The symbols move the units like this.
at | σ ρ π ε τ χ ψ
q803 | q43 q336 q458 q776 q125 q478 q807
q872 | q648 q364 . . q96 q916 q142
q703 | q667 q692 q284 q895 q980 q929 q673
q614 | q28 . q442 q215 q405 q763 .
q599 | q522 . q364 . q231 q700 q215
q844 | q772 q871 q53 q109 q916 q96 q67
q665 | q297 q142 q215 q442 q208 q423 q364
q535 | q341 q83 q109 q53 . . q258
q109 | q19 q846 q535 q844 q930 q947 q997
q19 | q109 q911 q341 q772 q659 q673 q929
q336 | q982 q803 q67 q258 q577 q244 q53
q700 | q830 q757 q290 q460 q807 q599 q125
q807 | q794 q53 q871 q83 q700 q231 q803
q871 | q528 q844 q807 q846 q290 q984 q458
q763 | q150 q553 q117 q125 q776 q614 q460
q654 | q855 q947 q462 q984 q466 q846 q97
q466 | q800 . . q364 q654 q177 q442
q56 | q442 q980 q28 q297 q692 q322 q800
q688 | q125 q726 q450 q150 q43 q707 q830
q244 | q940 q478 q891 q313 q645 q336 q382
q177 | q861 q930 q460 q290 q846 q466 q117
q405 | q646 q313 q97 q478 q614 q776 q462
q667 | q703 q97 q313 q891 q331 q997 q947
q159 | q999 q423 q577 q465 q67 q142 q916
q772 | q844 q528 q195 q19 q34 q63 q572
q96 | q63 q984 q382 q947 q872 q844 q891
q873 | . q800 . q648 q673 q659 q980
q911 | q846 q19 q915 q528 q861 q855 q282
q707 | q215 q685 q297 q28 q318 q688 q522
q282 | q958 q929 q887 q41 q322 q692 q911
q743 | q462 q81 q855 q345 q715 q915 q646
q800 | q466 q873 q715 q842 q855 q861 q56
q982 | q336 q43 q572 q787 q726 q940 q195
q980 | q331 q56 q296 q212 q703 q36 q873
q474 | q460 q753 q861 q830 q915 q715 q150
q776 | q887 q258 q958 q803 q763 q405 q83
q150 | q763 q877 q322 q688 q887 q28 q474
q915 | q83 q341 q911 q794 q474 q743 q887
q81 | . q743 q673 q775 . q341 q284
q53 | q195 q807 q844 q535 q757 q382 q336
q215 | q707 q645 q665 q614 q478 q125 q599
q34 | q916 q780 q643 q659 q772 q648 q999
q423 | q450 q159 q125 q117 q458 q665 q290
q855 | q654 q673 q743 q568 q800 q911 q692
q984 | q568 q96 q231 q654 q364 q871 q208
q142 | q212 q665 q645 q331 q891 q159 q872
q290 | q780 q916 q700 q177 q871 q364 q423
q947 | q673 q654 . q96 . q109 q667
q659 | q930 q861 q753 q34 q19 q873 q36
q645 | q685 q215 q142 . q244 q577 .
q577 | q726 q125 q159 q553 q336 q645 q757
q861 | q177 q659 q474 q780 q911 q800 q322
q794 | q807 q195 q528 q915 q830 q345 q43
q553 | q877 q763 q465 q577 q258 . .
q685 | q645 q707 q212 q296 q940 q726 q927
q67 | q572 q458 q336 q997 q159 q891 q844
q780 | q290 q34 q830 q861 q528 q842 q450
q284 | q313 q646 q703 q940 q296 q787 q81
q787 | q258 q887 q929 q982 q877 q284 q341
q930 | q659 q177 . q916 q109 . q465
q753 | . q474 q659 q643 q341 . q877
q997 | q929 q958 q258 q67 q465 q667 q109
q775 | q382 q345 q63 q81 q927 q195 q940
q646 | q405 q284 q692 q318 q28 q887 q743
q522 | q599 q927 q842 q715 q345 q830 q707
q297 | q665 q212 q707 q56 q896 q450 q842
q125 | q688 q577 q423 q763 q803 q215 q700
q341 | q535 q915 q19 q195 q753 q81 q787
q212 | q142 q297 q685 q980 q895 q999 q648
q28 | q614 q296 q56 q707 q646 q150 q715
q331 | q980 q442 . q142 q667 q465 .
q757 | q643 q700 q916 . q53 . q577
q231 | q345 q382 q984 q462 q599 q807 q478
q208 | q896 q891 q478 q97 q665 q458 q984
q929 | q997 q282 q787 q572 q36 q703 q19
q460 | q474 . q177 q700 q83 . q763
q258 | q787 q776 q997 q336 q553 q313 q535
q478 | q318 q244 q208 q405 q215 q803 q231
q345 | q231 q775 q568 q743 q522 q794 q318
q877 | q553 q150 q36 q726 q787 q296 q753
q313 | q284 q405 q667 q244 . q258 .
q97 | q692 q667 q405 q208 q442 q958 q654
q895 | q891 q896 q940 q703 q212 q572 q63
q43 | q803 q982 q41 q887 q688 q318 q794
q648 | q872 q842 q927 q873 q63 q34 q212
q572 | q67 q41 q982 q929 q999 q895 q772
q715 | . . q800 q522 q743 q474 q28
q465 | q36 q117 q553 q159 q997 q331 q930
q846 | q911 q109 q83 q871 q177 q654 q958
q318 | q478 q940 q896 q646 q707 q43 q345
q940 | q244 q318 q895 q284 q685 q982 q775
q692 | q97 q703 q646 q896 q56 q282 q855
q896 | q208 q895 q318 q692 q297 q41 q568
q643 | q757 q830 q34 q753 q195 q927 q726
q830 | q700 q643 q780 q474 q794 q522 q688
q63 | q96 q568 q775 q673 q648 q772 q895
q887 | q776 q787 q282 q43 q150 q646 q915
q528 | q871 q772 q794 q911 q780 q568 q41
q442 | q56 q331 q614 q665 q97 q117 q466
q958 | q282 q997 q776 q458 q117 q97 q846
q916 | q34 q290 q757 q930 q844 q872 q159
q927 | . q522 q648 . q775 q643 q685
q195 | q53 q794 q772 q341 q643 q775 q982
q36 | q465 q322 q877 q999 q929 q980 q659
q726 | q577 q688 q999 q877 q982 q685 q643
q382 | q775 q231 q96 . . q53 q244
q450 | q423 q999 q688 q322 q41 q297 q780
q673 | q947 q855 q81 q63 q873 q19 q703
q117 | q322 q465 q763 q423 q958 q442 q177
q83 | q915 q535 q846 q807 q460 q462 q776
q364 | q842 q872 q599 q466 q984 q290 q665
q322 | q117 q36 q150 q450 q282 q56 q861
q296 | . q28 q980 q685 q284 q877 .
q891 | q895 q208 q244 q667 q142 q67 q96
q842 | q364 q648 q522 q800 q568 q780 q297
q458 | q41 q67 q803 q958 q423 q208 q871
q999 | q159 q450 q726 q36 q572 q212 q34
q568 | q984 q63 q345 q855 q842 q528 q896
q41 | q458 q572 q43 q282 q450 q896 q528
q462 | q743 . q654 q231 . q83 q405

The rows follow the links: the fewer symbols apart two units are, the more alike their rows tend to be.

Each row is also shifted at random along 2 hidden directions that mean nothing.

Some units, each with a row of numbers:
q67	[-63 -35   0 -19  -7  15   2 -19   6 -35   0  -4 -13 -19  30  -7   5   0  24   8 -23  -3  28 -26 -25  44 -16  22  -2 -48 -17   9  -8 -17 -12 -35  -3   3 -30  35  -7   2 -44  14 -57 -28  -2   0  11  26  14 -11  -8 -30 -28 -27 -19  29  -7  10  -5  38]
q290	[-84   0  -1 -36  42   6   2  40 -20  23 -33 -10  19  -5  -5 -17  43 -14  16   4  -9   8  -2  35 -11  -2  22  21   3  22  13  16  18 -22  38 -12   2 -21 -22 -16  -6  18   9 -12  22 -33  10  14   3  15 -23  43   0 -27  43 -29  32 -13  -2  -6   2  13]
q34	[ -2   6   6 -28  33 -26  16  -3   1 -27  17 -48   5   5  14 -26  -9 -29  32  32  -1   5  60   4  14  53  18  58  -9 -23 -10   0  40 -28 -16 -26  44  20 -48 -17 -23  24 -12 -11 -50  -6 -11   9 -11  -3  10  40  21 -46  43 -22  38 -29   2 -15 -17  49]
q700	[-21  26 -36  42  27  -4  -6  16   7  29 -46  40 -30  34 -45 -16  21 -11 -37  -6  19  31 -15  20  -4 -34  24  25 -23  19 -11  -1 -32 -18   9 -15   1 -28  36 -12 -30   1  -3  -6  37  21   3 -26  40 -21 -21  -7  26  22  31 -17  16  -5  -3 -25  -9  40]
q895	[ 90  -1   5  -8 -11  28   4 -29   5 -32 -13  17  -1  21   9 -10 -22 -29  15  -9  -7   2   5 -39  43 -23 -28  30  23 -32  -4  24 -45 -12 -31  28  17   6 -19  27   0 -16 -14  30  -5 -23 -22  31  -3   9  26 -39  13  -1 -32 -35 -13  24  42  21 -36 -14]
q984	[ 58 -26 -15 -30  27  -2  -8  33 -17  34 -25 -13  21  19   3   3  62 -21  13  16  13 -38 -21 -23 -15   3  15  15  16  34  23   8  14 -14  19  29   4  32 -28 -13  34  27   6  18   7   0  49  -1   3   5 -40  22 -25 -16  -6 -19 -34 -15  10 -16 -34 -31]
q997	[-137  -40   -5  -27  -13   -2   -3  -14    1  -18   12  -17   22  -24   38  -17   54   34   29   14  -13   -3   22  -29  -33   52   -4  -16   33  -31   17  -11   34    5  -17  -36  -35   15  -30  -20   23   -5  -11   22  -69  -33   42  -12    4   26   37   -3    9  -38  -48    7  -26    8  -17   25   38   -8]
q142	[ -1  27   0   4 -41   9 -14 -16 -15  -8 -27  -4  19  16  34   8  30  -4  25  -6 -27  -4  44  13 -39 -64  -9  36  37 -41 -24  29 -26  -5 -33  38  16   8 -23  27  27 -41 -32   1 -18 -36  31  -3  -1   6  16 -26 -23 -26  15 -16   1  31  -3  -2 -34 -25]
q775	[-55 -32  -7  -5  21  22  14 -17  16 -10  11  15 -11  13  15  35 -53 -17 -26   3   5 -53  18 -31  13 -20  31  33  24   0 -28  -4 -41 -26 -26  14  49  28  32 -14  36   5 -27  23 -23  27 -27  -1  -3   2  36  34 -21  10 -14 -37 -17   2  -9 -33 -25 -71]
q958	[ 43 -46   1 -46  -7   3 -40  15  17   9   6   0  32 -26   5 -30  31  10  32   1 -15  16 -10 -27 -28  50  -9 -38 -20  41 -39  44 -28  36  20 -58 -49  -2 -38  -7 -26 -10 -31  26  19  -8  11  -1   5  -6 -34 -10   8 -20  -7  22 -30 -20  17  15  36  58]
q794	[-78   2 -15  49   3 -12  42  23  16  39  11  41   0  17 -39 -26 -29   5 -17 -31  16  24  -8 -22  23   6  14  35 -29  23 -28  -4 -18  -1  17 -25  37 -18  53 -20 -10  17  -4  15  59  24 -38   0  -4 -23 -20  10  30  37   0 -15 -19  -5   5 -20 -13  28]
q83	[-156  -45   20   -4   35  -12  -17   26   14   12  -16  -27  -21  -26    3   -9    1    3  -29   11   -9  -38    4   -2  -47   83   11    2  -36   15  -15  -46   -7    3   39  -24  -23   33   13  -41   29   32  -61   21  -50   22   41   14   13   16   -5   34  -39   13    1   39   -6  -37  -39  -14   35  -32]
q643	[-57   6  18  16   9  18  25 -25  15 -13   0 -30 -15  -5  -6 -22  -5 -46 -27  17   7  -4  11  15  18  30  29  17 -45 -20 -11 -35 -18 -18 -21 -18  39 -21  10 -44  12  24 -14 -19 -35  44 -16  16 -11  20  23  38  35  26  22 -20  25  -2 -22 -10  -6  35]
q63	[-65 -29 -28   6   0 -24  13 -21 -21  -7 -18  40  24  23 -17  16 -32 -14   8  14  17 -22  24 -20  27 -44  23  46  57 -21   7  41  -2  -5 -29  33  26  -5 -36 -18  35  17  14  32  -5 -26 -32   5 -16   2  24  19 -19 -28   4 -29 -47  35  12 -26 -50 -41]
q313	[  9 -37  17  21 -32 -14  -3 -26 -18 -25  11  11 -13 -18   9   3  48  18  -2  -7 -17 -23  34  -4 -19 -29  -5 -14   8 -36   5 -13  23  32 -22  21 -47  22  11  23   6 -30   6   2 -20   4  19  -2  23  -3  33   1 -25  29 -25  25 -26 -13 -33  14  31 -43]
q28	[ 66  27 -18  18  -3  19  14  35  -7  18  43 -42 -25 -15  15   1 -57   6 -31   8 -12 -18 -15   1  15   3 -14 -35  -8  30  -1 -25 -26  -6  15  55 -24  13  12  27  -2 -45 -32 -24   8  39 -23 -13 -29   2 -32  -7  -9  10   4  22  23 -10 -52   4  11 -20]
q36	[-43  38  10 -22  -3 -31  21  -6  -4 -51  26 -47  -3 -39  12 -14 -22  -3  21  13 -32  -5  52  34  22  22 -35 -21  -1 -31  11  10  35  15 -37  25 -11  -7 -21   0   9 -45  24 -25 -33 -15 -21 -24  12  20  21 -21   7 -31  -5  40  20   7   7   8   3  17]
q873	[ 21  27  17 -13  13 -26  12 -20   5 -30  -6  27   7  13 -24  14 -12  18  37   5  29   2  41  16  17 -77  30 -36  40 -41  20  25   3  11 -35  38 -30   9 -27   5  17  23  24 -27   6   0 -22 -15  -2  25  26   4 -17 -10  43  10  10  32  34 -18  19 -50]
q715	[ 35  38  45  30  13 -20   2  38  -5  23   9 -22 -14  -2   3  19 -24   6 -20  19  21 -21 -15  10  18 -32  26 -27  23  58  21 -21  33  -1  18  58 -11  24  54 -14  -6  20   9 -32  26  26 -18 -15 -26  21 -11   8 -20  18  58  17 -11 -23 -26   9  10 -22]
q982	[-86 -40  -7  11 -30  18  30  -5  -1 -27  23   6  -9  -7  27 -11 -46  -4  -4 -15 -34  16  34 -50  18  14  10  20 -25 -30 -28   9 -14   1   0 -26  43 -11  42  18   3 -27 -16  31 -20  17 -23   5  12 -33  18 -24   4  23 -27  -5 -15  21  -2  14 -11  16]
q56	[-125   28    2    3  -16  -15   15   22  -23   25   47    6   18  -36  -25   42  -21   14   23    8    6  -64  -42   24   49 -113  -13  -19   53   16    0   38   -1   16   33   39  -13    7  -15   11   40  -24   60  -44   53   -5  -11  -18   13   -7   -5  -28  -36  -17  -13   17   -5    9   28   17   11  -72]
q41	[  9 -42  -6 -13 -15  19  23  51   1  12  17  18  -3   1  44 -36 -31  10  27   0 -32   7 -17 -19  11  58 -35  -4  -6  17 -30   7 -10 -15  34 -34  36 -11 -31  15  -5 -12 -28  48   9 -20 -22  17 -17 -10 -32 -13  18 -23 -29 -12 -41 -20  -2  10 -12  37]
q776	[-58 -22   5  21   4 -24 -30  15 -19  12 -12  17 -18 -33  37 -17  35   8 -19  -7  12  -8 -12 -21 -29  55 -23  -1 -56  30  23 -16  24  28  22 -38 -34   6   4   7 -11   0 -14   4 -11   7  28   8  20  27  -9 -21  19  40 -33  24 -30 -25 -29  38  27  29]
q458	[-55  -6   2 -17 -24 -27 -17  12  12  22  -4  31  22 -39  31   7  38  -1  25   2  -2  30 -36 -10 -17  32 -26  15  -8  30  20  15  23  -1  -5 -37  -8 -13 -44  21  -4  -1  19  27   7 -30  46  -9  22  16 -35 -12  21 -40 -28 -18 -31 -14   9  40  -2  28]
q244	[-62 -39  -4  33 -31  -5 -30  -5  -1 -20 -29   5 -50  42   6  38  32   6 -32 -19  -5 -45  39 -17 -38 -37 -18  12  29 -41 -11 -19 -25 -13 -30  29  11  36  25   5  48 -26  -8  37 -14  26  26 -15  -1 -13  19 -12 -41  36 -20 -16 -25  11 -12  19 -40 -62]
q703	[ 26 -54  11 -37 -22   9   6  -9 -27 -30  59 -25  10 -27  52  20 -23   8  33   4 -34 -47  14 -34  -3  11 -10   0  32 -18  14  -4  37  12 -27   0 -12  41 -27  12  36  -9  25  16 -66 -28 -13   6 -26  33  33 -14 -22 -27 -60  37 -13  19 -16  30  26 -65]
q553	[-86  12   6  10  -1 -21 -12 -16   1 -31  13  -3 -14 -23   7   7  35   9 -29  15 -18   6  21   9   7  11  -9  -6 -23 -35   3 -27  42  16 -11 -23 -55   2  26  35 -11 -12   2 -19 -15   6  51 -12  19   1   7 -16   9   5  23  -4  33  33 -25  20  24  21]
q215	[ 24  18 -15  19 -11  32 -25   6  12  40   4  -9 -34  19 -12  -6   6 -24 -24   6   1  -8 -34  18  -6 -45 -29  18  12  14 -15 -34 -28  -3  12  33  -4  38  22  32  26 -12  -7 -22  45  30  29  -4  -7 -20 -27 -26  -2  40  -4  -7  27 -20   0  17 -12  -8]
q645	[ 36  54  -9  26 -20 -15 -10 -36  -3  -8 -12 -13 -17   0   2  28  55 -15 -39  10  23 -22   8  34 -15 -71 -19  16  22 -40  29 -10   1 -18 -23  27 -19   6  40  16   9 -16  19 -24   8  16  48  16  28  15  32 -21 -21  54 -18 -20  29  27  -1   4 -17 -28]
q331	[131  26  17 -16 -27   0 -39  -4 -12 -16  -1 -30  27 -25  46   8  53   3  19  20 -18   2  21  10   3  -4 -21 -30  -8 -10  -1   3  55  17 -23  40 -50  33 -34  18 -21 -17   6 -27 -35 -31  15  -8   2  57  28 -13   7 -26  22  15  13  28   5  -6  25  18]
q685	[-22  27 -31   0 -14   8  32  10   0 -10  35 -12 -19 -11  15  32 -40   5 -31  -2 -20 -47  31   2  -2 -53 -25  17  -3 -29  12 -47 -19 -17  -8  28  52  19  19  18  25 -21 -31  -8 -21  22  -4  30 -26   0  -6 -22 -32  10   2  -5  30  14 -37  19  -1 -43]
q528	[ 23 -11 -11 -22  11 -21   1   5  -1  45   0  51  11  29 -21 -15 -19  -4  41  19  11  44 -17   2  22  25  33  36 -22  40  35   0  13   6  -7 -46  20  -1 -23 -14 -28  23  24   9   3 -50 -31  -4  -3  19 -29   3  13  -9 -12 -18 -26 -33  10 -15 -36  62]
q916	[-122   10  -14  -22   24   23  -10  -16    5   -6  -16  -32   15   20   -5  -16   23  -20   18  -17   -7  -16   -3   17  -16    7    3   12    8  -33   12   16   -7  -16  -29  -10   18  -13  -57  -31   24  -17  -24  -19  -30  -27   33   16  -12   -8   33   53   22  -42   27  -26   40   35   10   -1    0   29]

Where do the symbols, taken in turn from left to right, take each start?
Answer with the unit's name.
[ 43  26  21  -7 -26  20  -3 -16  23 -40  46  -7  16   7  -5  40 -16  38  40 -17 -10   0  35  37  42 -72 -27 -36   4 -19  -1  35 -11  -2 -19  36   9  -2  -9   9  -1 -41   1 -42  -5  -8 -17  10   1 -15  41 -43   2  16  -4  16   4  33  25 -21  21 -26]
ρ σ τ ε: q208
[ -6 -19  13  13   3   8 -43 -12  -1 -43   1 -19 -23 -19  -5  -6  26  13 -37 -26 -29  25  22 -32 -31  69 -26 -20 -47 -27 -22 -23  -3  28  -7 -52 -24   0  18  19 -15  -1 -43  31 -61  21  39 -10  -1  -6  26   5  -1  17 -25  33  -8   7 -21  -6  34  12]
ψ π: q109
[  1  41 -20   2  14 -13  15  32   6  -6  18 -31  -2   2   0 -32 -15   4 -14   8  19   4   5  10  24  13  26   2 -44  26   3  -9  38 -25  16  -6  50 -16  50 -17 -16  23   5 -24  -9  43 -32  14 -10  -2 -26  32  15  14  34 -34  51 -18 -12  -6 -29  44]
ρ σ ρ: q700
[ -2 -38   5   5 -24   7   0 -19  12 -42  23 -17 -21 -24  20  29 -48   7 -28 -17 -26 -23  27 -22  20   4 -11 -24  26 -39 -28 -39 -11   6 -27  -2 -10  33  37  19  15 -14   4  36 -35  31 -30 -25  -3  13  35 -43 -38  10 -43  35 -31  32   0  23   9 -45]
χ ε χ: q940
[-44  20 -21 -32 -20   4  40  17 -28  25  17 -30  10 -18  16 -20  -6 -14  20  19 -21  -6 -25  18  30  11 -12  11   0  38  12  -8  21 -38  19  25  36 -19 -26  25 -26   7   1 -31   1 -11 -34  21 -23  16 -52 -31 -13 -57 -18 -17  37 -12  -2  19 -29  40]
ρ ρ χ: q297
[-97 -32   7  -7 -51  32  12   2  11  56  25  50 -19  16   4  53 -22 -18 -34 -10 -15 -51 -29 -19  21 -60   0  29 -11  27 -21  -6 -43   8  18  29  55  19  48  20  47 -19  -1  16  44  17 -15 -10 -17 -19 -28 -27 -35  24 -42 -27 -26 -10 -14  -4 -22 -94]
ρ π ρ: q896
[-39   0 -20   0  41  16  18 -14  -1 -20   5  13   7  10 -25 -12 -50 -19  31 -10  18  19   7 -13  11  62  17  23  -2 -38   6   9 -31  -1 -50 -47  17 -11 -21 -16 -15  39 -14  22  -9 -42 -42  -1  -3  11  34  10  15 -21   0   4  -6  31  -3 -21 -22  43]
ρ ψ ψ ε: q911
[ 11 -39  -9 -12   9  34  10  19  -6  26 -44 -10 -31  17  -5  40  40 -16  -8  -4 -13 -51 -24  -9 -26   3  11  14  36  57 -23 -23 -32 -20  33  16   4  35   7 -28  -8   6 -13  16  17  19  47   6  -5 -10 -34  45 -17  16 -12 -41 -12 -25 -33  -7 -24 -73]
ε σ π: q855
[ 24  35 -12  16 -30 -10 -19 -34   8 -10 -21  30  31  47 -14 -33  25 -10  30  -5  18  67  11  18  -8  -7 -16  10  17 -34  29  45  10 -17 -30 -20  -8 -52 -27   9 -21 -53  35 -15  43  -5  39  26  17   9  23 -29  28   5   9 -23  31  41  40   8 -12  65]
π ε ε: q577
[139  28 -16 -31 -18  -4  -6  18 -27   8  12 -54   6 -11  26 -11  46 -28   0  28 -36  -4 -27  21 -29  22 -31  16  19  27   3  -4  24 -45  13  71 -15  27 -31  12  -1   1 -24 -38 -20 -17  33  15 -16  25 -36  -1 -15 -24 -15 -30  38  -8  -5   3   9   7]
χ σ χ: q297
[ 55 -30  -3  -7  22  28 -41 -24  -8   6 -53  25  26  30  -5  17  26 -26  24   1   6 -19  14 -16 -27 -14   4  26  23 -38  -9  19 -33   3 -19  27  32  -9 -39 -12  18  17 -18  20 -17 -30  55 -20 -17  -9  23  38  -3  -9  12 -40 -31  10  -7 -14 -20 -21]
ε ε: q96
[-17 -35  -4  -1 -21   8  14   8  -5  26  18  15   4  23   0  26 -11   5  26   5  11 -30 -23 -12  29 -47 -12  17  28  22   9  32   4 -11  29 -16  31  13  -4   7  16 -21  15  31  33 -40 -19  -7 -25 -13 -25 -55 -49 -22 -39 -28   0 -23  19   4 -41 -48]
ε ρ σ σ: q703
[ 92  24   5 -25  30  23  37  -6   1 -13  16 -27   7   9  -6  22 -26  -2  19 -12  -4  -2  34  18  -9   6   2  15  22 -23 -11   2   7 -20  -8  56  36  22 -31 -17  32   4 -44 -14 -49 -31 -46  18  -3   9  12  31 -10 -39  41 -34  19  10  -9 -25 -33 -31]
ρ ρ: q648
[-81  27 -22  19 -11  -4  -1  44 -26   5   4 -38 -17   6  26 -19  48 -38 -16  18 -30 -26  -9  16 -38  37 -19  25 -51  26  12 -41  20  -4  20  20   9 -14  22  15  10  -8  -9 -24  -2  53  42   4  10   2 -20 -19  11   1   9 -15  51 -29 -27  32  17  20]
ρ ε σ: q877
